Here is a tiny trained network, its code and every weight. The questions are about switching its units off for an input and a target symbol, where a switched-off unit gives its printed mean instead of its output.

import numpy as np


def w(rows, s, z=0):
    codes = np.array(rows[::2]) - 128.0
    scale = np.full(codes.shape[1], s)
    scale[-1] = z or s
    return codes * scale


def f(y):
    return np.maximum(y, 0)


def softmax(a):
    e = np.exp(a - a.max(-1, keepdims=True))
    return e / e.sum(-1, keepdims=True)


def log_softmax(a):
    a = a - a.max(-1, keepdims=True)
    return a - np.log(np.exp(a).sum(-1, keepdims=True))


def net(x, mask):
    ids = ['αβγθπφω'.index(c) for c in x.split()]
    T = len(ids)
    res = E[ids] + P[:T]
    u = 0
    for l in range(2):
        r = res
        for j in range(2):
            rows = slice(2 * j, 2 * j + 2)
            q, k, v = (r @ M[l][rows].T for M in (Q, K, V))
            z = softmax(np.where(np.tri(T) > 0, q @ k.T / 2**0.5, -1e9)) @ v
            o = O[l][rows]
            res = res + np.where(mask[u + j], z, o[:, -1]) @ o[:, :-1]
        u += 2
        y = f(res @ A[l][:, :-1].T + A[l][:, -1])
        res = res + np.where(mask[u : u + 4], y, B[l][:, -1]) @ B[l][:, :-1]
        u += 4
    return log_softmax(res[-1] @ U[:, :-1].T + U[:, -1])


Q, K, V, O, A, B = {}, {}, {}, {}, {}, {}
E = w([
[130,151,104,150],'α',
[115,140,109,144],'β',
[122,174,139,124],'γ',
[137,204,142,107],'θ',
[176,232,110,25],'π',
[114,150,90,110],'φ',
[132,118,55,4],'ω',
],0.02)
P = w([
[7,143,198,132],'0',
[92,144,120,139],'1',
[220,122,141,166],'2',
[66,154,160,101],'3',
[113,205,65,114],'4',
[237,88,209,196],'5',
],0.014)
Q[0] = w([
[153,170,155,158],'0.h0',
[29,108,135,54],'0.h0',
[4,190,134,99],'0.h1',
[220,47,149,143],'0.h1',
],0.015)
K[0] = w([
[111,171,144,173],'0.h0',
[66,121,106,61],'0.h0',
[147,123,84,8],'0.h1',
[80,88,192,202],'0.h1',
],0.016)
V[0] = w([
[44,169,164,155],'0.h0',
[103,113,169,2],'0.h0',
[106,235,137,243],'0.h1',
[132,241,125,227],'0.h1',
],0.0071)
O[0] = w([
[170,107,121,35,176],'0.h0',
[164,168,157,125,254],'0.h0',
[150,83,213,170,121],'0.h1',
[133,71,249,144,133],'0.h1',
],0.011,0.0042)
A[0] = w([
[8,156,127,62,114],'0.n0',
[26,68,149,174,49],'0.n1',
[70,168,161,176,12],'0.n2',
[24,66,160,126,45],'0.n3',
],0.012,0.011)
B[0] = w([
[167,125,35,192,248],'0.n0',
[51,115,138,4,138],'0.n1',
[220,216,85,137,128],'0.n2',
[100,27,73,82,139],'0.n3',
],0.014,0.013)
Q[1] = w([
[209,88,118,97],'1.h0',
[200,100,219,117],'1.h0',
[88,75,143,190],'1.h1',
[245,114,167,143],'1.h1',
],0.012)
K[1] = w([
[248,87,144,96],'1.h0',
[191,39,138,169],'1.h0',
[37,47,98,203],'1.h1',
[134,122,251,119],'1.h1',
],0.011)
V[1] = w([
[97,15,133,73],'1.h0',
[1,116,125,204],'1.h0',
[176,99,96,59],'1.h1',
[147,49,159,121],'1.h1',
],0.0099)
O[1] = w([
[254,117,129,94,2],'1.h0',
[190,124,99,54,26],'1.h0',
[176,159,151,154,234],'1.h1',
[192,163,146,170,15],'1.h1',
],0.0088,0.0098)
A[1] = w([
[94,188,56,63,2],'1.n0',
[99,43,104,165,180],'1.n1',
[99,137,255,27,11],'1.n2',
[79,159,46,68,8],'1.n3',
],0.0088,0.0075)
B[1] = w([
[95,78,115,158,235],'1.n0',
[80,237,121,105,173],'1.n1',
[98,57,123,4,141],'1.n2',
[98,80,162,134,250],'1.n3',
],0.014,0.022)
U = w([
[137,169,166,186,247],'α',
[140,88,174,181,165],'β',
[87,123,185,67,37],'γ',
[105,120,131,45,17],'θ',
[111,249,74,58,233],'π',
[162,149,58,121,145],'φ',
[129,104,103,145,2],'ω',
],0.011,0.0084)

Each question gives the input, a string of symbols that net reads in full, and the target symbol t.
The units are the heads (2 rows each of Q, K, V and O) and the neurons (one row each of A and B). Each row of codes is followed by its name. A weight is (code - 128) times the scale printed after its matrix; where a second scale follows, it is the last column's (O, A, B and U).
mask holds one flag per unit, layer by layer, with each layer's heads first. A switched-off unit (its flag False) gives its mean, the last column of its rows in O or B, instead of its output. The means were averaged over made-up inputs and are rounded, as every weight is.
A unit's drop is (log p(t) with every unit on - log p(t) with that unit switched off) / (log p(t) with every unit on - log p(t) with every unit switched off).
The circuit of an input: a set's keep is (log p(t) with only the set's units on - log p(t) with every unit switched off) / (log p(t) with every unit on - log p(t) with every unit switched off). Starting from all 12 units, units are removed one at a time, each time the one whose removal leaves the highest keep (on an exact tie, the one counted first), for as long as the keep stays at least 0.8.
circuit, biggest first: the units of the circuit, biggest drop first
unit that matters most: the unit with the biggest drop
top k neurons: the k neurons with the biggest drops, biggest first
k most important neurons of layer l: the k neurons of layer l with the biggest drops, biggest first
heads that matter: for each layer, one digit per head in row order, 1 if its drop is at least 0.15 and else 0, layers parted by /
drop of u: that unit's drop, to one decimal
input θ θ θ θ, target γ: circuit, biggest first -> [0.n0; 0.h1; 1.n2]
input ω γ φ, target α: unit that matters most -> 0.h1
input π π ω π, target ω: circuit, biggest first -> [0.h1; 1.n0; 1.n3; 0.n0]
input α β β γ θ, target θ: top 2 neurons -> [0.n0; 1.n2]
input φ α θ π, target α: circuit, biggest first -> [1.h0; 1.n1; 1.n2]
input β θ γ γ, target γ: circuit, biggest first -> [0.h1; 0.n0; 1.n2]
input θ θ β α γ, target γ: circuit, biggest first -> [0.n0; 0.h1]
input θ ω π α, target ω: circuit, biggest first -> [0.h1; 1.n3; 1.n0; 0.n0]
input φ θ γ α, target γ: circuit, biggest first -> [0.h1; 0.n0; 1.n2]
input θ α π, target α: 2 most important neurons of layer 1 -> [1.n3; 1.n0]
input θ θ α β, target γ: circuit, biggest first -> [0.h1; 0.n0]
input α φ π β, target π: heads that matter -> 10 / 00
input γ α φ φ, target π: circuit, biggest first -> [1.n3; 1.n0]
input α α φ φ, target π: circuit, biggest first -> [1.n3]
input π ω α π α, target π: heads that matter -> 10 / 10
input β θ θ α ω φ, target α: top 4 neurons -> [1.n3; 1.n0; 0.n1; 1.n2]
input θ γ φ γ, target π: drop of 1.n0 -> 1.4
input ω γ φ α γ, target ω: drop of 1.n3 -> 1.2
input β φ β γ, target π: drop of 0.h0 -> 0.1
